Here is a tiny trained network, its code and every weight. The questions are about switching its units off for an input and a class, where a switched-off unit gives its printed mean instead of its output.

import numpy as np


def w(rows, s, z=0):
    codes = np.array(rows[::2]) - 128.0
    scale = np.full(codes.shape[1], s)
    scale[-1] = z or s
    return codes * scale


def norm(h):
    return h / np.sqrt((h * h).mean(-1, keepdims=True) + 1e-5)


def f(y):
    return y / 2 * (1 + np.tanh(0.7978845608 * (y + 0.044715 * y**3)))


def log_softmax(a):
    a = a - a.max(-1, keepdims=True)
    return a - np.log(np.exp(a).sum(-1, keepdims=True))


def net(x, mask):
    res = np.array(x, float).reshape(1, 7) / 4 @ E
    u = 0
    for l in range(3):
        y = f(norm(res) @ A[l][:, :-1].T + A[l][:, -1])
        res = res + np.where(mask[u : u + 6], y, B[l][:, -1]) @ B[l][:, :-1]
        u += 6
    return log_softmax(norm(res)[-1] @ U[:, :-1].T + U[:, -1])


A, B = {}, {}
E = w([
[62,76,3,89,127,191,177,235,91,220,123,60],'x0',
[168,176,211,225,195,172,213,97,145,129,139,197],'x1',
[161,49,120,211,143,158,92,97,173,164,88,163],'x2',
[173,119,159,28,209,121,151,130,180,38,69,185],'x3',
[125,20,183,168,145,239,119,105,126,175,73,194],'x4',
[54,158,82,152,216,59,218,150,197,136,62,176],'x5',
[28,225,175,110,108,144,171,76,129,69,69,96],'x6',
],0.0031)
A[0] = w([
[59,150,9,102,145,28,169,188,157,148,107,66,53],'L0N1',
[166,147,206,182,157,130,151,63,117,141,101,179,44],'L0N2',
[189,2,140,129,166,216,105,160,142,136,105,165,123],'L0N3',
[120,149,120,39,177,123,116,104,212,38,72,118,24],'L0N4',
[190,95,155,199,181,83,80,70,204,135,157,239,59],'L0N5',
[79,110,192,73,89,178,170,106,155,80,133,132,4],'L0N6',
],0.0037,0.0023)
B[0] = w([
[165,214,59,117,2,31,179,145,180,228,123,69,224],'L0N1',
[38,147,199,149,107,73,133,96,221,145,84,94,194],'L0N2',
[212,76,102,121,158,98,128,111,144,208,91,142,253],'L0N3',
[155,127,187,77,193,83,105,118,76,99,143,210,176],'L0N4',
[187,126,91,143,97,98,194,209,191,159,69,188,240],'L0N5',
[66,130,127,90,150,115,159,76,135,130,50,145,118],'L0N6',
],0.0045,0.0027)
A[1] = w([
[96,225,175,99,137,91,165,93,94,47,20,149,78],'L1N1',
[87,55,125,128,193,147,28,127,145,81,106,203,70],'L1N2',
[3,134,56,34,59,170,205,120,105,81,71,66,3],'L1N3',
[197,142,226,81,132,48,39,128,91,107,156,128,165],'L1N4',
[137,139,140,93,119,192,28,82,50,33,210,92,103],'L1N5',
[114,167,199,160,57,169,30,45,68,77,232,55,106],'L1N6',
],0.0036,0.0021)
B[1] = w([
[133,104,182,129,177,170,78,47,176,99,100,160,250],'L1N1',
[211,127,109,138,131,134,161,146,95,114,179,143,133],'L1N2',
[212,190,133,193,105,3,189,93,209,148,69,198,175],'L1N3',
[104,191,39,55,85,116,116,198,137,109,181,26,216],'L1N4',
[122,155,176,42,200,66,112,18,100,126,203,81,160],'L1N5',
[50,139,130,28,130,101,66,26,71,171,82,60,217],'L1N6',
],0.0048,0.0024)
A[2] = w([
[34,196,172,206,94,170,68,100,132,217,108,60,8],'L2N1',
[38,194,33,182,107,138,214,207,97,166,137,105,19],'L2N2',
[85,110,127,144,136,198,82,103,13,176,170,36,131],'L2N3',
[218,2,143,136,101,200,26,90,164,181,84,147,254],'L2N4',
[169,10,107,163,199,219,156,161,93,187,116,166,97],'L2N5',
[136,210,166,129,202,103,187,139,128,62,125,206,108],'L2N6',
],0.0044,0.0016)
B[2] = w([
[95,234,31,89,76,101,115,180,65,133,198,37,170],'L2N1',
[204,154,131,187,48,86,253,197,175,75,237,137,176],'L2N2',
[58,201,213,58,213,184,78,17,151,49,107,155,177],'L2N3',
[48,99,38,124,149,61,153,147,146,195,45,121,253],'L2N4',
[52,80,187,164,170,245,39,105,53,207,106,218,221],'L2N5',
[159,43,158,135,178,157,115,27,149,76,118,139,189],'L2N6',
],0.0051,0.0049)
U = w([
[91,174,184,220,105,246,194,213,47,115,240,150,29],'0',
[136,169,230,199,206,99,204,24,254,61,57,218,163],'1',
[54,222,110,24,161,135,28,47,64,70,203,27,240],'2',
[212,71,139,162,132,184,73,217,74,6,173,146,2],'3',
[189,192,8,145,16,19,192,215,183,190,181,56,197],'4',
[72,13,74,196,206,204,32,144,109,244,38,205,175],'5',
[218,144,172,134,164,145,56,200,125,15,222,120,3],'6',
],0.0068,0.0048)

Each question gives the input, the list of numbers given to net, and the class t.
The units are the neurons (one row each of A and B). Each row of codes is followed by its name. A weight is (code - 128) times the scale printed after its matrix; where a second scale follows, it is the last column's (A, B and U).
mask holds one flag per neuron, layer by layer. A switched-off neuron (its flag False) gives its mean, the last column of its row in B, instead of its output. The means were averaged over made-up inputs and are rounded, as every weight is.
A unit's drop is (log p(t) with every unit on - log p(t) with that unit switched off) / (log p(t) with every unit on - log p(t) with every unit switched off).
The circuit of an input: a set's keep is (log p(t) with only the set's units on - log p(t) with every unit switched off) / (log p(t) with every unit on - log p(t) with every unit switched off). Starting from the 12 units with the biggest drops (on a tie, the unit counted first), units are removed one at a time, each time the one whose removal leaves the highest keep (on an exact tie, the one counted first), for as long as the keep stays at least 0.8.
units of the circuit, in order: the units of the circuit, biggest drop first
k most important neurons: the k neurons with the biggest drops, biggest first
top k neurons in layer l: the k neurons of layer l with the biggest drops, biggest first
drop of u: that unit's drop, to one decimal
input [7,6,1,2,-5,-8,-6], class 5: units of the circuit, in order => [L2N5]
input [-7,-6,0,0,4,-1,-3], class 4: 2 most important neurons => [L1N4; L2N5]
input [-3,-2,2,0,-8,-3,-8], class 2: top 2 neurons in layer 1 => [L1N5; L1N3]
input [5,2,-5,2,-5,1,8], class 1: top 2 neurons in layer 2 => [L2N6; L2N1]
input [-8,1,-7,-8,7,6,6], class 2: 2 most important neurons => [L2N1; L0N5]
input [-1,2,-1,4,-3,-2,-5], class 4: 3 most important neurons => [L1N4; L2N5; L2N3]
input [-5,5,-7,-1,-5,-2,-6], class 2: top 2 neurons in layer 1 => [L1N6; L1N4]
input [-3,4,-2,4,1,-7,8], class 2: 2 most important neurons => [L1N6; L0N5]
input [-6,8,4,-8,-8,-5,-1], class 2: 3 most important neurons => [L1N6; L0N1; L0N3]
input [1,2,4,0,-7,0,5], class 4: 2 most important neurons => [L0N1; L2N3]
input [-3,-6,-7,2,1,5,5], class 1: top 3 neurons in layer 1 => [L1N3; L1N1; L1N6]
input [-3,5,5,7,0,-3,-4], class 5: top 2 neurons in layer 0 => [L0N3; L0N1]
input [-6,3,3,1,-4,-7,7], class 2: drop of L1N6 => 0.1
input [5,4,2,4,-3,3,-3], class 4: units of the circuit, in order => [L0N1]
input [-3,5,-8,-4,7,-3,6], class 2: drop of L2N1 => 0.2
input [-6,0,4,-2,-3,-4,-2], class 4: drop of L0N5 => 2.2
input [-2,7,1,4,5,4,-7], class 5: drop of L2N6 => 0.0
